Each row is shifted at random along 4 fixed directions that mean nothing.
Known rows, with every way that one mark hangs from another:
gopo(rudu(nava sadu(kime))): [ -36  219  376  -55   88 -121 -219   91  252  -79   95  -36  -47  256
   81   -6   61 -191  228  -49  124 -350 -214  223 -275 -112  -87 -299
   61  -41  312 -216  -41  -67   74  -13   30 -169  290   49  -39  151
 -171 -319  -59   37  213 -183  -65 -202   85    6   31 -375]
sadu(kime(tofor) navor(rudu(gopo) tiru(lami)) tuze): [  67 -206  179  138   31  140 -180  -79  -43 -203  219  -96  -26  -66
 -325 -368  159  505   64   94 -186  -79 -136   37   37 -191 -303 -702
  112 -196   89 -118 -113 -137  179  174  339  -12 -227  -95 -122 -341
 -270 -359  114  152  220 -102 -344   66  204  -78  -35 -374]
nava(kime(tofor) rudu(gopo sadu)): [  65  235  440  137 -114   58 -225  -20  123  -48 -187  111 -201   95
 -131  -93  113   24   18 -277  138 -138 -354  365 -219 -164 -122 -122
 -168   11  511 -156  -80  -18  171  -38   53 -164  201  119   -8  -93
  -28 -240  -79  -35   56   24 -124 -187  -16   47 -194 -392]
gopo(nava(kime(tofor) rudu(sadu(navor(maza))))): [ 194 -187   13  -11   74   27 -213 -130  147  -29   81 -131    0   29
  -57  -99 -121   38   20   22 -176  -54 -351  -33 -159  218 -160 -292
 -250   39  124 -139  -78  -30   48  154  -24  147 -104 -103  -87 -109
   78   91  186 -108  209 -135  -74 -191   96  154  -31 -368]
navor(maza rudu(gopo(nava) kime)): [ 137 -328   42 -218  367  181 -102 -294  236  102  296 -221  178  290
  141 -150 -212 -128  223   27 -150   78 -133 -163   49  390 -142 -436
 -166  213 -110 -101 -230  -26 -311  211   69   67   76 -171 -143   61
   98   78   54 -155   97 -438  -72 -130  293   19  160 -612]
tiru(gopo(nava(kime)) lami): [ -29   99  183   39  386   92  -89  250 -135 -187   45 -142  118  -51
    5 -144  -10  155  204  203 -361 -218 -247   33 -216    2 -185 -484
  201 -174  136 -305 -134 -127  214   18  194  -66  -74 -124   36   80
 -141 -218  283  105  289 -129  -99  -36  -35   50   64 -147]
lami(tiru(gopo(nava rudu))): [ -12  205   34   41  279  -22 -248   86   83 -143   13 -168  -76 -164
   47   44   35  -23  228  185  -78 -420 -303  211 -199  -27  -84 -181
   54 -155  372 -324  224  -24  163   12 -231   86   18   39   -9  323
   53 -226  400  -78  224 -205   62   22   61  191 -181  -94]
nava(rudu(gopo sadu(kime(tofor(derup(lami(tiru))))))): [  10  -46  145    8  262    8 -223   17  142  -33   74  -37   48   20
  152   68  -16 -281  240 -124  104 -151 -231  205 -350  -62  -80 -228
  -47   35  259 -233 -103  -81   39   26   85  -84  301  -71   13  156
 -109  122    4 -122  286 -252   67 -136  172  -60  -30 -435]
lami(navor(maza(gopo(nava))) tiru): [  79  -39   83   67  231  237 -198   77  -25 -187  -25 -169   37  -48
   74  -83  -93  127  217  131 -226   13 -378  -16  147  122 -326 -420
 -119   66   82 -153 -144  -20 -138  218 -110  -22 -245  -16 -248 -212
   30 -252  245 -161  170 -182 -157 -158  143  182  -47 -255]
kime(tofor(tuze(derup))): [  91   65   70  225  217   -4 -301   20   -2  -81  140 -259 -115  -57
   -1   37  -78   35  221  100  -63 -361 -238   60 -213  -14  -23 -230
    2  -27  218 -240  190   64  -58    5  105  -43   67  -47  143  258
 -136  -66  312 -163  345 -285  266   66  -29   75  -18  -95]
tofor(derup(lami) sazibi(tuze(tiru(gopo)))): [ 154 -114  182   61  149    5 -129   66  116 -172 -120 -107 -244 -142
  239 -117 -113   63    1  -72 -197  -34 -363  -12 -198  -58    2 -105
  -24  101  181 -188  299  137  104   79  -55  103  -67  -92   31  -19
  -35  -10  360 -158  268 -103   60 -135    8  -67 -106 -202]
rudu(gopo kime sadu(navor)): [ -98  217  413   -6  198   -6 -183  115  194  -52   92 -200 -183   75
   -7 -124  -77  -61  206 -109  199 -268 -132  297 -127 -185 -153 -458
  -80   41  443  -93  -65  -27  111   -4  -65 -229   57  134 -109  277
  -87 -287  -72  -68   26 -269  -90 -229  155   -5   67 -307]
kime(rudu(gopo sadu) tofor(sazibi(tuze))): [ 137  -19  282   77  -38   48 -286 -337  294 -134  -68   13 -121   64
  231 -129   11   63  115 -188   -5 -169 -286  233 -327 -158  -31 -182
 -228  148  280 -179    4   28   -4   88   55  -84  103   -4 -209    3
   18 -201  -71 -144  -38 -157   18 -133 -101   -6  -93 -433]
tofor(sazibi(tuze(tiru(gopo(rudu) lami)))): [ 172  -97  311  -57  167  107  -50   66  192 -198   13  -70  -16  110
  321 -145  -46   89   75  -18 -338   39 -242  -18 -111  -32  -43 -301
    6  227   44 -183  -59   44   -4  113   80   77   15 -165 -177 -262
  -21  -26  133 -104  133 -185  -54 -291 -157  -99   28 -343]
tiru(gopo(nava rudu(sadu)) lami(navor)): [  28  -63  193 -193  334  -72 -222  129   67 -152  211  -51  251   79
  136  -61  -42 -112  420  231 -187 -192 -209  117 -323   19 -126 -473
   34 -109   47 -422 -180 -176  128   40   91  -22  -18 -188 -113  175
  -88 -156  185   84  201 -305 -102 -117   51 -106   94 -281]
tofor(derup(lami(navor(tiru)) sadu(kime)) tuze): [  30 -206  110  165  319 -108 -248  253  -92 -136  130 -122  133  -47
   -5   10 -221 -176  388   63   20 -197 -182  -34 -231  -17 -192 -227
   11   34   71 -252   96   80  -63   88  213 -140   87 -123  163  218
 -246   72  272  -59  450 -225  161   88  279 -111  177 -308]
derup(sadu(kime(tofor(sazibi tuze(tiru))) maza)): [ 170 -238 -114   11  176 -215 -347  100   84  -33  345 -429   41 -183
   -1  198    1  -98  118  154   87 -378  -83   56 -351   68  -14 -160
 -173   67  263 -254  338   94   76   15 -105  186   95  -86  165  324
  -16  182  393 -158  363 -360  220  170  184   82  -68 -270]
derup(gopo(nava(kime))): [  14   53  -20  161  237   54 -199  -71  -75  -33   14 -416 -113 -298
  -63  -82  -93   93  -43  131 -286 -251 -320  -71 -156  242 -105 -373
  -48 -109  257 -251  274   95   23   64 -152  113 -254   11   45  367
   49  142  505  -45  216 -113  186   24  175  317  -44 -112]
tofor(derup sazibi(gopo) tuze(tiru)): [  13 -108  100   16  220 -149 -260  120  138 -163   48 -242 -324 -295
  147  122 -179 -194  195    3  176 -148 -186  -12 -381   -4   83  -28
   14   87  312 -340  566  152   43  -23 -108   52  137   16  223  416
   11   84  528 -296  327 -285  440  -11   20 -164  -35 -137]
derup(gopo(rudu(kime nava)) lami(navor(maza) tiru)): [ 223 -497 -254 -186  425  -81 -305 -226   67   55   16 -486  109 -291
   50  161 -122 -405  255  204 -125 -247 -218  -44 -236  396  -29 -298
 -186  108  133 -349  249   96 -100   42 -310  387    2 -169  -94  439
   75  465  475 -148  368 -493   61  -27  503  142  -66 -305]
sazibi(tofor(derup(gopo(rudu) lami(navor(maza)))) tuze): [-175  128  318   52  119   95  -23  -88  117 -224 -158    0  174  236
  101 -220 -278  -55  150   32 -151 -162  -76  -25 -253  -71 -239 -390
  219  -56  126 -178  -36 -222 -268  159  193 -356  -43  -43   35   70
 -387 -118   66   66  202 -120  -37 -206  116    4  252 -252]
nava(rudu(gopo kime sadu(maza tuze(derup)))): [ 241 -389   54 -128  244    3 -246  -88  251  107  288 -297  -50    6
  141  -13  -42  -98   40  -95  -76   -5 -279  -48 -144  152   -5 -332
 -393  194  105  -49  -91   39   94   68 -119  257   46 -169  -64  -25
  138  393  146 -240  160 -415  -20 -272  120   25  -68 -399]
nava(rudu(kime sadu(maza tuze(derup tiru(lami))))): [ 128 -292  180   65  265  114 -162  165  108  -61  252 -149   57  184
   78  -40  -36   35  111  -62 -202  -20 -265  -95 -136   34 -115 -389
 -203  119   19  -55 -271  -21   69   87   83   97  103 -170  -67 -283
  -96  155   42  -98  235 -306 -137 -319   -2  -14   23 -401]
navor(rudu(kime) tiru): [ -66 -154  -58   -4  488   16 -144   84  143   38  306 -407   65  232
   51  104 -124 -347  369  105    5 -229   42  -22  -69  157  -60 -318
   22   87  156 -209   64  -11 -136  162   67   83  282 -113   71  386
  -75  -11  250  -82  326 -647  352  235  336   23   63 -411]
maza(gopo(nava(kime) rudu(sadu(navor)))): [ -17   26  250 -213  260 -178 -233   75  254 -110  324  -82  213  293
  119  107 -127 -528  434  126  191   -2   84  129 -354  114  -29 -430
   38   93  212 -405 -259 -158  -43  104  275  -94  266 -115   21  266
 -184  136 -108   66  196 -471  202  -57    9 -194  182 -533]
tiru(lami(navor(maza))): [ 106   96  226  -14  248  128 -184  291  -32  -99   47 -203  -27  -15
   79 -127   46  150  166   86 -256 -166 -318   98  -43   66 -169 -421
   23   22   89 -182   -2  -24   -3   38   74  -11  -65 -101 -108  -69
 -125 -382  266   11  305 -131 -174  -46   -4  100  -14 -231]
sadu(kime(nava rudu(gopo)) navor tuze(derup tiru)): [   1 -374 -117  158  178  -88 -311   28 -122 -274  497 -355 -112 -164
 -327  -53 -122  168  141  180   -9 -269 -162  -47 -306  -86   14 -546
   12 -257  253 -402  176 -150  274  -48  166  137 -170 -153   91  210
 -406   30  308  -32  418 -297    4   75   90   53  -68 -108]
derup(gopo lami(navor(rudu) tiru)): [ 159   21  111  -26  248   -3 -249   66   11  -14  -16  -48  144  -93
   -3   44   33 -218  273   50  -30 -187 -216  315 -149  118   -2 -110
  -49   53  318 -372  151   96  -57  -16 -161   84  105  -50  -44  256
  -65   83  219   15  206 -200  -30   48  256   43 -200 -388]
lami(navor tiru(gopo)): [  52 -198 -201 -109  523   15 -218  242  -16 -102  232 -452  160 -217
  218  175 -125 -280  357  250  -73 -197 -171   64 -126  117  -31 -313
 -141   71  185 -373  112  -61   18   50 -244  171   10 -176  -77  347
   25  182  458 -287  362 -529  240   11  243  114  -79 -114]
sadu(navor(rudu(nava)) tuze(derup)): [ 283 -106  305 -100  -10   27 -179  134  203   -2  426   34  -10  314
 -143 -227    1  185   67  -18  -44  121 -228   76   70   41   -4 -323
 -150   53  117  -58 -157  -15  120   57  132   82  -48 -169  -77 -361
 -191 -138  -15   16  140 -195 -255 -180   -7  -77 -103 -390]
derup(gopo(rudu(kime(nava tofor) sadu)) lami(navor)): [ 295 -218  137  -28  125  -47 -292 -292  106   19  -14 -156   98 -109
   56 -106   -7  -74  193   13 -199 -149 -337  151 -154  174  -33 -252
 -315  137  144 -294   47  145  -78   70 -136  159  -96 -141 -203  134
   51  237  116  -41   99 -222 -154 -154  273   14 -103 -431]
nava(kime(tofor) rudu(sadu)): [  84  -94  150  -14  194  -16 -189  131  137  -22  114 -106  107  210
   53  131  -30 -373  185 -125  137 -101 -104  171 -359   25    8 -166
 -192  142  291 -258 -160  -83   30   -8  164  -14  414 -131   55   69
 -134  220  -51 -118  302 -314  171 -115   57  -27  -23 -472]
derup(gopo(nava) sadu(kime(rudu) navor)): [ 126  319  480  152 -246  -87 -291  -41   94  -92   77  156   59   12
 -214 -192  148  249   51  -28   67 -239 -378  419 -192  -51 -181  -97
 -144  -79  527 -188   56  110  141   43    1 -140 -173  126  -53   29
  -97 -307    0  229 -115  195 -259   26   93   99 -152 -426]
nava(kime rudu(gopo sadu(navor tuze))): [  79 -243 -116  -98  138 -134 -312   48   99   60   87 -408 -297 -275
 -166   64  -15 -215  -97  -75  147 -256 -181  111 -301   91    6 -304
 -219  -22  430 -251  351  -18  325  -90 -236  335   55  -20   88  338
   67  256  477 -148  299 -273  188   28  193  194 -212 -196]
rudu(sadu(maza navor(tiru) tuze)): [ -19  -16  243   -6  246   28 -179  438  168  -91  350 -120   82  268
 -114  -54  -14   77  215   46   67 -142   33   54 -120  -87 -179 -527
    1  -29   85 -108 -211 -103   58   96  103 -107   53  -39  -99  -72
 -263 -199    6   59  260 -298  -83 -110   36  -36   69 -382]
lami(navor(rudu(kime nava) tiru)): [ -78    8  272  121  226  202  -76  135   26 -120   73 -128  101  311
   12 -164 -136    9  307   -5 -148  -27 -232  -22  137   35 -315 -443
   -2   70  109  -82 -282  -82 -191  225  131 -243   21  -45 -162 -173
 -179 -403    3   -6  184 -295  -93 -177  259   17  140 -401]
navor(maza(gopo(rudu(sadu(kime))))): [  34  -18  108   19  204  121 -224  -50   64  -35   48 -301 -116    3
   76  -66   35   51   82   59  -99 -185 -238  -52   -3  161 -229 -497
   58   15   84 -182   26   19 -110  130   14   35  -51   26  -55   82
  -33 -195  304  -46  213 -231   43   65  117  138  -22 -321]
tofor(derup(lami(navor(rudu) tiru) sadu(kime)) sazibi): [ 245 -211  178  -86  118  -86 -217   74  116 -112   67  -28   46  -92
  264  -36  -70 -205  198  -90   68   44 -301  152 -255  -39  -27    2
 -212  169  198 -231  127  109   13   96    6   15  111 -167  -27   10
  -45   13   87 -148  297 -130   28  -51  294 -177  -78 -508]
navor(maza(gopo(nava)) rudu(sadu(tuze)) tiru): [  47 -112   -5   -7  107    3 -376 -101  231   69  123 -130 -242  235
 -243   47   79    9  142   71   85 -178 -154   41   55  172 -261 -295
  -76  -88  197 -130  206   90   56  206 -160  210  -98  153   42  160
  168 -341  441    9   36 -362   76  394  249  166 -272 -325]
tofor(sazibi(gopo(rudu) tuze(derup(sadu(kime))))): [ 185  -88  289 -224   16 -116 -140 -134  264 -157   43 -113  -62   10
  269  -70  -43  -88  -26  -66  -85  -18 -166  124 -222 -105   70 -199
 -116  160  276 -262  157   43  -12   45  -70   72  -68 -129  -73    7
   12   64  120 -164   71 -208  145 -213   19  -85  -27 -383]
maza(gopo(nava(kime))): [ 144  164  206  -29  120  -70 -245   36  146  -58  108 -187  -97  -16
   79  -14   29  -92  113   77  -59  -17 -239  138  -80  151  -52 -276
  -92  109  331 -216   34   52  108  113   37   75  -33  -12   74   86
   65   22  187  -42  124 -239   88   26  -82   57 -106 -293]
maza(gopo(nava(kime(tofor)))): [  71  -33  -96  -33  287 -123 -298  -47   95  -50  196 -437  -64 -160
   93  124  -74 -268  156  195  -41 -134 -107    7 -239  232  -21 -362
  -64   52  282 -311  167   -7   60  115   27  169  -11  -84  154  379
   38  241  367 -117  283 -441  346  157   44  102  -36 -205]
tofor(derup sazibi tuze): [ 276   10  527  104   26  140 -119   82  162 -119  -60  129 -188   30
  300 -308  -70  245  120 -193 -145  157 -496  -53    1  -23  -92  -85
 -126  269   32   -1  -37  240  -55  138  192 -129   23  -66  -86 -382
   34 -169   68 -181  144   79  -79 -335 -140 -214   35 -407]

Rows:
[ 244 -135  271 -108  150    6  -89    5  147 -140   20  -87   -8  107
  219 -102 -149  -67   23  -42 -240   65 -229    0 -173   33   48 -237
  -81  183  156 -208  -27   82  -25   62   68   77  -64 -176  -51  -86
  -58  183   99 -107  183 -167   66 -259  -40  -48   24 -356]
tofor(sazibi(tuze(derup(gopo(nava(kime)) lami))))
[ 165  -41  230  -24  149   68 -158 -115  163  -21   71 -223   -7   70
  203 -101    1  -62  130   21 -217  112 -279  -71   16  199 -130 -420
  -74  221   78 -135 -199   39  -34  195  139   47   34 -111 -118 -196
   34   67   72  -75  144 -309    7 -160    5   -3   26 -424]
maza(gopo(rudu(nava(kime))))
[ 362 -236  -41   26  168   56 -244 -308  239  -18  189 -239  -55  -32
  335  -85 -125   51  124  -11 -229   74 -395 -102 -229  207   79  -61
 -449  238   21 -111   22  109  -96  199  140  127  -55 -320 -113  -66
  116  209   64 -373  256 -277   90 -176   40  -11  -80 -334]
kime(nava tofor(derup sazibi))
[  41   13  317  -79   10   -4    5 -196  224 -276   24   37  153  227
   31 -149 -305  170   69  137 -402  131 -175    9 -144 -122 -107 -303
  -13   47  140 -182  -61 -175  -20  185  -22 -152 -316  -93   -5 -255
  -86   62   65 -168  -15 -256 -132 -363 -104  -16   96 -160]
sazibi(gopo(nava) tofor tuze(derup tiru(lami)))
[-119  247  316  162   85  -40 -282  111    1 -143   57 -127 -149  -94
 -179  -49  126   66  129   61   40 -422 -185  234 -313 -115  -99 -394
  163 -241  398 -361  244    5  134  -77  -21  -71    5  130   26  348
 -227 -260  275  181  151  -64    3   48   81   77  -91 -193]
derup(gopo(rudu(sadu(kime navor tuze(tiru(lami))))))
[ 339   32  465 -154  205  134 -173  207  283   58  133   31   73  434
   76   18  186    6  371   34  -81  247 -231  174  150  194 -157 -216
 -101  321   40  -51 -351  119  -56  214  274   42  127  -92 -116 -358
   49 -227  -46    9  102 -384 -216  107  -64 -166 -130 -551]
navor(maza(gopo) tiru(lami))
[ -25  -92  166  118  321   65 -181 -132   54 -104  123 -302   83  -46
  121    1 -115 -171  280   94 -111 -208 -110  -67 -298  145  -53 -386
   48   66  127 -335   34   43 -221   64  127  -35  147  -85  -28  341
 -134  215  189  -33  214 -349  233 -106  133  -51  167 -345]
derup(gopo(rudu(kime(tofor(sazibi tuze(tiru))))))
[ 233 -224   82  179  144   54 -255   93  -62  -89  280 -201  -95  -70
 -157  -76  -23  232   41   76 -302    0 -335  -28    9   65    1 -304
 -160  -19   61 -259  176  125   98   26  -83  229 -195 -121   32  -60
  -87  155  370  -80  221 -227  -52    8   31   71 -213 -143]
sadu(tuze(derup(gopo lami(navor(rudu))) tiru))
[ -85  265  166  402    5   93 -213   52 -152 -203  -94 -252 -148 -234
  -41 -173   74  358  -92  -15 -194 -458 -333  121 -129 -204 -345 -336
   83 -166  335 -123  210   40   32   86   18 -195 -165  100   19   78
 -155 -449  272   24  221  116   34   94  155  265  -27 -148]
derup(sadu(kime(tofor(sazibi))))
[  22 -166 -182   21  195   96 -308  -53  -61 -117  -27 -312 -136 -185
 -109   10  -99  -14  129  164  -59 -200 -304   -5   51  169 -238 -345
 -124  -79  260 -267  251   -5  -11  130 -320  183 -223   59  -90  124
  109 -262  558 -168  206 -250   35  104  326  312 -201 -184]
lami(navor(maza(gopo(nava(kime))) rudu) tiru)
[ 182  170  455  -51  -36 -188 -244   79  257  -84  155  165   75  440
  -41   98  -56 -220  143  -53  104  -89 -165  342 -300 -102  111   30
 -231   83  487 -232  -21   50   75  -42   86  -55   59  -57  139   67
 -141   87  -63   -3  -19 -204   38 -107 -102    4 -102 -313]
sazibi(tuze(derup(gopo(nava(kime(tofor) rudu)) sadu)))
[ 288 -273  128   14  154   62 -123  -81    7  -90   48 -287  -27 -101
   62  -93 -120   51   46  -12 -203   76 -240  -75  -81   75   12 -272
 -237  218  114 -208   -7  101  -14   68   96   83  -15 -178  -30 -126
   33  238  167 -278  264 -252  140 -159   45  -21   -1 -340]
nava(kime(tofor(sazibi(gopo) tuze(derup))))
[  99  -68   51   78  177  237 -224   24  -13 -162  -75 -147  -14  -91
   59  -82  -61  136  160   93 -226   -1 -443  -12  134  144 -333 -371
 -144   58  114 -137 -101  -12 -105  214 -153   43 -246   -7 -240 -250
   70 -232  301 -159  163 -142 -167 -165  144  209 -107 -255]
lami(navor(maza(gopo(nava(rudu)))) tiru)
[ 108  123  207  218  317  228  -96   79 -103  -87 -167  -58  133 -138
   42 -126   19  124  149   19 -370 -130 -325  124  -32   67 -174 -281
   98   39  135 -212  -74  119 -100   77    5  -54  -18  -45 -130  -33
 -114   44  138   33  233  -27 -135 -100  137  117  -65 -346]
derup(gopo lami(tiru))
[ -51 -165  139   86  259   87 -167   10  128  -55  207  -84   46  296
 -171 -134   -7  166  231   78 -110 -183 -117  -40   39  -27 -277 -431
  -56 -118  114  -93 -150  -25  103  212  -23    0  -64   25  -44  -15
   25 -286  178   47   34 -361  -90   45  255   24  -42 -379]
navor(rudu(kime sadu(maza tuze)) tiru(gopo(nava)))
[-159  123  111  127  220  101 -262  172  -46 -145  -21 -321 -135   -4
  -90    1  -46  -32  268  130   14 -274 -191   36  -13   78 -321 -489
  169 -121  229 -286  108  -87 -173  141   12 -120 -100   87  -23  255
 -187 -488  409   49  308 -293  161  172  199  134   10 -172]
lami(navor(maza(gopo(rudu)) tiru))
[  14  119  106   16  104 -125 -315 -161  127 -121   69 -236 -113  -85
   17    4   -9 -168  171  146  -12 -199 -170   84 -261  119  -86 -371
   34  -57  323 -351  124  -50   40  109   82   49    2   -1   82  284
  -24  -56  253   33  194 -279  195   79   -3   58  -23 -277]
maza(gopo(nava(kime(tofor)) rudu))
[   1  148  459  153   11   94 -144  -31  -16 -263 -187   44 -237  -81
   49 -245  -94  246   79  -89 -142 -171 -333   11 -122 -190 -156 -305
  233  -55  218 -255   96   69 -103    5   93 -239  -80   68  -25  -68
 -138 -389  206  -48  155   65  108 -264 -107  -97   85 -246]
tofor(sazibi(gopo(rudu)) tuze(derup))
[ -75  -91  113   45  348  291 -108  100  -84 -187   21  -99  182  126
   27 -110 -102   43  330  102 -103 -130 -233   29  110   19 -312 -417
   -6  -25  132 -225 -217 -114 -156  132  -64 -134  -32  -22 -198  -63
  -94 -379  178  -92  133 -260 -156 -127  290   86    3 -327]
lami(navor(maza rudu(kime)) tiru(gopo))
[ 422  189  676  -37 -233  -27 -245   40  354    5   59  227 -155   85
  231 -195  190  148  -11 -269   88  252 -473  316 -125  -31   48  207
 -455  279  331  -18   83  308   98   75   17  -24   -3  -30  -67 -251
  142  -81 -102  -67 -130  119 -178 -165  -71 -199 -266 -498]
tofor(derup(gopo sadu(tuze)) sazibi)
